Here is a tiny trained network, its code and every weight. The questions are about switching its units off for an input and a class, where a switched-off unit gives its printed mean instead of its output.

import numpy as np


def w(rows, s, z=0):
    codes = np.array(rows[::2]) - 128.0
    scale = np.full(codes.shape[1], s)
    scale[-1] = z or s
    return codes * scale


def f(y):
    return y / 2 * (1 + np.tanh(0.7978845608 * (y + 0.044715 * y**3)))


def log_softmax(a):
    a = a - a.max(-1, keepdims=True)
    return a - np.log(np.exp(a).sum(-1, keepdims=True))


def net(x, mask):
    res = np.array(x, float).reshape(1, 4) / 4 @ E
    y = f(res @ A[0][:, :-1].T + A[0][:, -1])
    res = res + np.where(mask, y, B[0][:, -1]) @ B[0][:, :-1]
    return log_softmax(res[-1] @ U[:, :-1].T + U[:, -1])


A, B = {}, {}
E = w([
[86,166,150,197],'x0',
[107,43,116,149],'x1',
[128,70,208,254],'x2',
[64,97,10,171],'x3',
],0.0072)
A[0] = w([
[109,111,150,51,176],'neuron 0',
[156,151,166,17,238],'neuron 1',
[112,184,123,121,72],'neuron 2',
[180,104,221,176,220],'neuron 3',
[34,140,33,176,194],'neuron 4',
[179,202,185,178,209],'neuron 5',
[169,187,48,54,115],'neuron 6',
[152,75,156,54,168],'neuron 7',
[39,88,71,46,240],'neuron 8',
[123,2,185,58,254],'neuron 9',
[89,234,219,193,130],'neuron 10',
[18,181,8,140,155],'neuron 11',
[134,79,147,121,3],'neuron 12',
[128,91,190,154,89],'neuron 13',
[107,150,53,67,241],'neuron 14',
[93,101,190,151,3],'neuron 15',
[95,195,103,105,181],'neuron 16',
[167,67,200,155,95],'neuron 17',
],0.0093,0.0034)
B[0] = w([
[191,163,162,162,174],'neuron 0',
[177,193,176,161,241],'neuron 1',
[110,136,109,59,130],'neuron 2',
[118,180,44,146,247],'neuron 3',
[130,65,219,88,249],'neuron 4',
[74,224,117,46,213],'neuron 5',
[137,86,202,89,230],'neuron 6',
[199,167,154,180,179],'neuron 7',
[234,49,155,173,250],'neuron 8',
[195,164,124,218,230],'neuron 9',
[75,161,83,135,219],'neuron 10',
[130,71,136,60,255],'neuron 11',
[111,178,134,137,116],'neuron 12',
[123,127,80,135,168],'neuron 13',
[222,115,140,60,245],'neuron 14',
[117,122,110,117,143],'neuron 15',
[118,105,135,45,178],'neuron 16',
[133,104,3,167,189],'neuron 17',
],0.0072,0.0062)
U = w([
[9,186,73,58,202],'0',
[141,86,88,121,195],'1',
[85,64,89,55,107],'2',
[109,120,38,127,2],'3',
[157,159,156,165,218],'4',
[100,198,91,247,250],'5',
[67,90,96,171,3],'6',
[37,208,148,254,20],'7',
],0.0096,0.0034)

Each question gives the input, the list of numbers given to net, and the class t.
The units are the neurons (one row each of A and B). Each row of codes is followed by its name. A weight is (code - 128) times the scale printed after its matrix; where a second scale follows, it is the last column's (A, B and U).
mask holds one flag per neuron, in row order. A switched-off neuron (its flag False) gives its mean, the last column of its row in B, instead of its output. The means were averaged over made-up inputs and are rounded, as every weight is.
A unit's drop is (log p(t) with every unit on - log p(t) with that unit switched off) / (log p(t) with every unit on - log p(t) with every unit switched off).
The circuit of an input: a set's keep is (log p(t) with only the set's units on - log p(t) with every unit switched off) / (log p(t) with every unit on - log p(t) with every unit switched off). Starting from the 12 units with the biggest drops (on a tie, the unit counted first), units are removed one at a time, each time the one whose removal leaves the highest keep (on an exact tie, the one counted first), for as long as the keep stays at least 0.8.
circuit, biggest first: the units of the circuit, biggest drop first
unit that matters most: the unit with the biggest drop
k most important neurons: the k neurons with the biggest drops, biggest first
drop of u: that unit's drop, to one decimal
input [6,8,-5,5], class 2: circuit, biggest first -> [neuron 11; neuron 4]
input [-3,0,-4,1], class 4: circuit, biggest first -> [neuron 1; neuron 17; neuron 0; neuron 8]
input [-1,1,-4,7], class 2: circuit, biggest first -> [neuron 11; neuron 4]
input [-5,7,1,3], class 5: 3 most important neurons -> [neuron 9; neuron 6; neuron 11]
input [-7,-2,-2,-3], class 4: most important neuron -> [neuron 1]
input [-1,-5,5,-2], class 7: circuit, biggest first -> [neuron 14; neuron 8]
input [2,-2,-2,-3], class 0: circuit, biggest first -> [neuron 8; neuron 9]
input [7,-2,7,-4], class 0: circuit, biggest first -> [neuron 5; neuron 9; neuron 10]
input [-2,-7,2,0], class 7: 3 most important neurons -> [neuron 11; neuron 14; neuron 4]
input [0,0,-4,4], class 2: 2 most important neurons -> [neuron 11; neuron 9]
input [2,-5,-8,0], class 2: 4 most important neurons -> [neuron 16; neuron 9; neuron 11; neuron 6]
input [-4,1,-2,-2], class 4: drop of neuron 0 -> 0.0
input [4,-6,-7,2], class 2: drop of neuron 11 -> 0.1
input [-2,7,-1,-1], class 5: drop of neuron 11 -> 0.2
input [8,-8,7,-4], class 0: unit that matters most -> neuron 5
